Here is a tiny trained network, its code and every weight. The questions are about switching its units off for an input and a target symbol, where a switched-off unit gives its printed mean instead of its output.

import numpy as np


def w(rows, s, z=0):
    codes = np.array(rows[::2]) - 128.0
    scale = np.full(codes.shape[1], s)
    scale[-1] = z or s
    return codes * scale


def norm(h):
    return h / np.sqrt((h * h).mean(-1, keepdims=True) + 1e-5)


def f(y):
    return np.maximum(y, 0)


def softmax(a):
    e = np.exp(a - a.max(-1, keepdims=True))
    return e / e.sum(-1, keepdims=True)


def log_softmax(a):
    a = a - a.max(-1, keepdims=True)
    return a - np.log(np.exp(a).sum(-1, keepdims=True))


def net(x, mask):
    ids = ['αεμπσψω'.index(c) for c in x.split()]
    T = len(ids)
    res = E[ids] + P[:T]
    r = norm(res)
    for j in range(2):
        rows = slice(2 * j, 2 * j + 2)
        q, k, v = (r @ M[0][rows].T for M in (Q, K, V))
        z = softmax(np.where(np.tri(T) > 0, q @ k.T / 2**0.5, -1e9)) @ v
        o = O[0][rows]
        res = res + np.where(mask[j], z, o[:, -1]) @ o[:, :-1]
    y = f(norm(res) @ A[0][:, :-1].T + A[0][:, -1])
    res = res + np.where(mask[2:14], y, B[0][:, -1]) @ B[0][:, :-1]
    return log_softmax(norm(res)[-1] @ U[:, :-1].T + U[:, -1])


Q, K, V, O, A, B = {}, {}, {}, {}, {}, {}
E = w([
[146,119,143,169,24,158,100,131,73,125,158,197],'α',
[91,117,100,91,112,130,187,75,119,254,119,185],'ε',
[154,109,149,112,82,146,117,201,237,163,134,101],'μ',
[140,114,167,78,152,128,107,168,209,119,245,105],'π',
[164,134,143,135,53,205,118,62,77,84,167,149],'σ',
[81,183,208,179,133,124,131,122,141,104,144,63],'ψ',
[157,138,155,96,77,65,78,29,143,116,111,56],'ω',
],0.0078)
P = w([
[48,3,90,176,151,158,136,125,85,103,109,150],'0',
[93,34,198,157,137,156,113,110,135,169,128,141],'1',
[93,67,181,141,141,166,83,111,133,154,128,140],'2',
[96,99,164,118,137,190,98,120,146,151,110,111],'3',
[125,115,185,119,133,168,99,133,140,146,111,124],'4',
[135,134,178,114,140,161,117,141,144,132,109,125],'5',
[136,152,171,100,135,156,125,149,157,109,94,131],'6',
[147,176,170,95,143,143,128,155,156,93,88,145],'7',
[163,196,156,90,147,129,148,163,163,69,86,151],'8',
[166,224,135,90,138,135,154,156,154,71,81,130],'9',
[191,249,129,84,144,118,165,156,153,41,77,141],'10',
],0.0056)
Q[0] = w([
[107,213,206,117,118,191,164,93,153,103,118,111],'H0',
[153,133,189,106,140,124,111,184,255,120,141,64],'H0',
[119,172,119,83,176,54,180,150,159,196,55,77],'H1',
[106,138,80,191,71,160,130,58,40,128,66,194],'H1',
],0.0091)
K[0] = w([
[197,199,107,64,103,132,153,109,132,131,140,157],'H0',
[166,251,136,109,135,70,127,134,149,71,92,106],'H0',
[172,229,187,57,145,99,141,137,160,198,134,224],'H1',
[32,2,94,161,122,105,117,144,117,226,109,135],'H1',
],0.0071)
V[0] = w([
[197,83,83,83,72,35,26,106,152,91,120,65],'H0',
[242,85,32,23,129,171,118,148,141,186,165,212],'H0',
[207,84,74,128,70,167,100,254,184,180,110,176],'H1',
[190,98,158,106,22,141,110,12,130,85,31,89],'H1',
],0.0048)
O[0] = w([
[187,47,124,63,96,157,178,7,178,176,104,189,181],'H0',
[212,24,106,32,127,144,117,210,196,173,212,112,3],'H0',
[254,119,32,209,122,39,28,113,85,91,147,21,70],'H1',
[53,95,17,85,59,180,26,156,142,67,199,225,170],'H1',
],0.0051,0.0038)
A[0] = w([
[129,107,82,131,111,131,91,132,157,81,154,139,92],'N0',
[139,160,163,161,143,117,153,117,95,117,91,106,25],'N1',
[105,102,119,107,128,112,151,3,134,166,82,183,2],'N2',
[124,136,138,136,107,163,129,114,85,90,133,168,133],'N3',
[118,119,116,137,135,110,139,166,98,114,152,132,114],'N4',
[77,151,113,155,159,109,104,156,147,83,118,105,64],'N5',
[157,134,117,147,133,122,107,116,68,110,137,134,69],'N6',
[123,99,134,124,123,122,136,157,156,117,125,112,93],'N7',
[149,121,125,97,139,116,148,127,148,159,105,123,90],'N8',
[119,97,92,150,140,85,153,68,109,161,92,134,90],'N9',
[121,111,152,114,144,144,184,105,135,159,88,172,49],'N10',
[89,129,131,129,122,150,146,110,118,114,134,151,145],'N11',
],0.013,0.006)
B[0] = w([
[80,124,112,162,118,113,168,112,82,131,120,123,190],'N0',
[47,159,145,168,79,121,148,159,97,113,118,129,187],'N1',
[165,113,125,36,89,128,190,8,132,127,86,92,255],'N2',
[144,102,123,134,168,95,136,149,164,170,131,81,233],'N3',
[167,131,156,88,136,138,142,88,170,131,110,112,137],'N4',
[93,190,182,168,86,139,151,118,99,129,99,123,173],'N5',
[91,170,141,73,162,158,111,112,152,149,115,203,146],'N6',
[123,118,138,97,145,147,122,122,138,119,124,168,151],'N7',
[106,141,163,150,177,123,109,186,133,146,155,130,171],'N8',
[146,126,136,108,72,128,138,97,135,96,114,137,155],'N9',
[142,117,60,105,84,122,147,23,103,112,110,126,202],'N10',
[188,142,122,116,116,116,113,136,123,96,114,109,233],'N11',
],0.011,0.0076)
U = w([
[173,102,122,39,74,142,173,59,160,117,79,118,133],'α',
[55,148,56,113,195,97,142,115,142,254,121,154,7],'ε',
[177,109,174,102,196,142,111,184,235,127,120,103,207],'μ',
[79,174,185,192,61,156,151,154,127,99,96,117,163],'π',
[72,76,98,99,100,208,106,167,187,20,155,245,198],'σ',
[193,158,97,134,153,170,14,110,80,74,146,205,159],'ψ',
[168,75,35,185,84,58,128,171,110,96,169,50,97],'ω',
],0.0044,0.002)

Each question gives the input, a string of symbols that net reads in full, and the target symbol t.
The units are the heads (2 rows each of Q, K, V and O) and the neurons (one row each of A and B). Each row of codes is followed by its name. A weight is (code - 128) times the scale printed after its matrix; where a second scale follows, it is the last column's (O, A, B and U).
mask holds one flag per unit, heads first, then neurons. A switched-off unit (its flag False) gives its mean, the last column of its rows in O or B, instead of its output. The means were averaged over made-up inputs and are rounded, as every weight is.
A unit's drop is (log p(t) with every unit on - log p(t) with that unit switched off) / (log p(t) with every unit on - log p(t) with every unit switched off).
The circuit of an input: a set's keep is (log p(t) with only the set's units on - log p(t) with every unit switched off) / (log p(t) with every unit on - log p(t) with every unit switched off). Starting from the 12 units with the biggest drops (on a tie, the unit counted first), units are removed one at a time, each time the one whose removal leaves the highest keep (on an exact tie, the one counted first), for as long as the keep stays at least 0.8.
units of the circuit, in order: the units of the circuit, biggest drop first
unit that matters most: the unit with the biggest drop
top k neurons: the k neurons with the biggest drops, biggest first
heads that matter: for each layer, one digit per head in row order, 1 if its drop is at least 0.15 and else 0, layers parted by /
drop of u: that unit's drop, to one decimal
input μ ψ μ, target π: unit that matters most => H0
input π π μ μ ψ α μ μ, target ω: units of the circuit, in order => (H1 N2)
input π μ π π π μ ψ σ π π, target σ: units of the circuit, in order => (H0 N2 N3 H1)
input π α π π π σ, target π: units of the circuit, in order => (H1 N1 N2)
input ε ω π ψ π σ, target μ: top 3 neurons => (N2 N3 N10)
input π σ μ, target σ: units of the circuit, in order => (N2 H1)
input ω π π ω ψ ε ε σ σ μ, target σ: units of the circuit, in order => (H1 N2)
input π ω σ μ ψ σ, target π: heads that matter => 11
input α ω ω ε ω μ π π π π α, target ε: top 4 neurons => (N6 N0 N2 N3)
input α ψ ψ α, target ε: units of the circuit, in order => (H1 N6 N3 N2)
input π π ψ ε π μ, target μ: heads that matter => 11
input σ π π, target σ: units of the circuit, in order => (N2 H1)
input σ π μ α α, target ω: top 2 neurons => (N3 N2)
input α ψ ω ω σ, target ε: top 4 neurons => (N6 N3 N2 N0)
input π μ ω ε ε, target ε: top 2 neurons => (N2 N11)
input ε ψ π μ σ ω ψ ε μ ε α, target μ: drop of N2 => 0.3
input ω π π π π α μ, target μ: drop of H0 => 0.2
input μ α ψ π α, target ψ: drop of N6 => 0.5
input π σ π μ π ε π α ε ε, target μ: top neuron => (N8)
input ω π ψ ω μ μ π π, target μ: top neuron => (N2)
